[[112 104 142]
 [119 118 145]
 [136 136 126]
 [114 108 111]]
=>
[[118 145]
 [136 126]]

[[142 126 114 119 147]
 [145  99 103 154 120]
 [128 116 129 100 119]
 [109 110 132 101 127]]
=>
[[ 99 103]
 [116 129]]

[[139 128 137 128 132]
 [139 130 128 128 134]
 [144 128 130 128 130]
 [153 128 132 133 130]
 [139 133 133 128 130]]
=>
[[130 128]
 [128 130]]

[[106 112 140 112 125]
 [119 143 114 140 109]
 [144 121 153 144 138]
 [146 146 128 111 149]]
=>
[[143 114]
 [121 153]]

[[114 133 116 153 134]
 [124  98 134 121 122]
 [105 120 137 110 136]
 [153 116 131 115 120]
 [114 107 140 114 140]]
=>
[[ 98 134]
 [120 137]]

[[134 129 137]
 [135 137 124]
 [136 107 127]
 [129 135 115]]
=>
[[137 124]
 [107 127]]
---
[[118 108 124]
 [134 115 110]
 [125 107 120]
 [139 114 107]
 [145 117 101]]
=>
[[115 110]
 [107 120]]

[[127 139 140]
 [113 127 108]
 [135 129 150]
 [107 107 109]
 [114 142 130]]
=>
[[127 108]
 [129 150]]

[[104 128 133]
 [135 113 118]
 [120 136 122]
 [133 146 102]
 [147 128 104]]
=>
[[113 118]
 [136 122]]

[[137 144 113 104]
 [144 124 134 102]
 [116 145 101 135]
 [124 149 100 117]]
=>
[[124 134]
 [145 101]]

[[133 106 145 112]
 [153 105 143 122]
 [157 142 115 152]]
=>
[[105 143]
 [142 115]]

[[123 132 132]
 [128 147 127]
 [106 131 123]]
=>
[[147 127]
 [131 123]]

[[143 134 136 153 127]
 [148 125 140 126 130]
 [101 110 118 137 121]
 [133 122 133 117 126]]
=>
[[125 140]
 [110 118]]
---
[[148 142 125]
 [141 150 137]
 [106 128 144]
 [151 131 113]
 [104 118 138]
 [107 107 126]
 [133 109 108]
 [106 126 142]
 [109 105 123]
 [133 112 111]
 [115 142 150]]
=>
[[133 109 108]
 [133 112 111]
 [151 131 113]
 [109 105 123]
 [148 142 125]
 [107 107 126]
 [141 150 137]
 [104 118 138]
 [106 126 142]
 [106 128 144]
 [115 142 150]]

[[126 138 121 124]
 [133 129 134 131]
 [132 130 132 131]
 [119 150 113 138]]
=>
[[119 150 113 138]
 [126 138 121 124]
 [132 130 132 131]
 [133 129 134 131]]

[[130 128 139 120 131 142]
 [127 138 142 129 142 131]
 [119 150 132 137 118 127]]
=>
[[119 150 132 137 118 127]
 [130 128 139 120 131 142]
 [127 138 142 129 142 131]]

[[128 127 118 127 128 132 122 128 128 128 127 140 131 127]
 [127 128 108 123 128 129 128 128 128 128 129 144 129 128]
 [129 128 128 131 128 122 132 128 128 127 127 128 124 127]
 [129 128 154 133 128 125 127 128 128 128 126 107 127 127]
 [127 127 126 128 128 131 118 128 128 128 126 134 131 125]
 [129 129 147 134 128 119 133 128 128 127 127 110 122 127]]
=>
[[127 128 108 123 128 129 128 128 128 128 129 144 129 128]
 [128 127 118 127 128 132 122 128 128 128 127 140 131 127]
 [127 127 126 128 128 131 118 128 128 128 126 134 131 125]
 [129 128 128 131 128 122 132 128 128 127 127 128 124 127]
 [129 129 147 134 128 119 133 128 128 127 127 110 122 127]
 [129 128 154 133 128 125 127 128 128 128 126 107 127 127]]

[[125 128 128 127]
 [123 129 130 122]
 [146 135 152 139]
 [134 141 144 127]
 [106 123 118 128]]
=>
[[106 123 118 128]
 [125 128 128 127]
 [123 129 130 122]
 [134 141 144 127]
 [146 135 152 139]]

[[122 116 136 119 122 129 129 127 139]
 [128 118 147 138 119 137 126 129 131]
 [135 124 117 140 122 121 108 124 138]
 [124 122 131 134 135 125 124 127 126]
 [151 124 128 131 121 127 139 129 122]
 [125 129 142 129 140 120 126 125 108]
 [136 126 119 118 129 132 132 134 131]
 [112 124 130 130 138 128 127 137 116]
 [120 138 120 135 127 129 118 126 119]]
=>
[[135 124 117 140 122 121 108 124 138]
 [136 126 119 118 129 132 132 134 131]
 [120 138 120 135 127 129 118 126 119]
 [151 124 128 131 121 127 139 129 122]
 [112 124 130 130 138 128 127 137 116]
 [124 122 131 134 135 125 124 127 126]
 [122 116 136 119 122 129 129 127 139]
 [125 129 142 129 140 120 126 125 108]
 [128 118 147 138 119 137 126 129 131]]

[[115 122 107 125 130 118 130 135 116 112 121 130 113 119 112 110]
 [129 109 131 107 131 116 118 109 118 121 137 133 119 139 131 121]
 [119 118 116 123 136 116 131 131 119 118 127 136 116 128 122 115]
 [112 123 110 125 140 121 126 137 129 111 131 137 111 132 125 117]]
=>
[[115 122 107 125 130 118 130 135 116 112 121 130 113 119 112 110]
 [112 123 110 125 140 121 126 137 129 111 131 137 111 132 125 117]
 [119 118 116 123 136 116 131 131 119 118 127 136 116 128 122 115]
 [129 109 131 107 131 116 118 109 118 121 137 133 119 139 131 121]]

[[133 108 126 126 121]
 [102 122 124 105 130]]
=>
[[102 122 124 105 130]
 [133 108 126 126 121]]
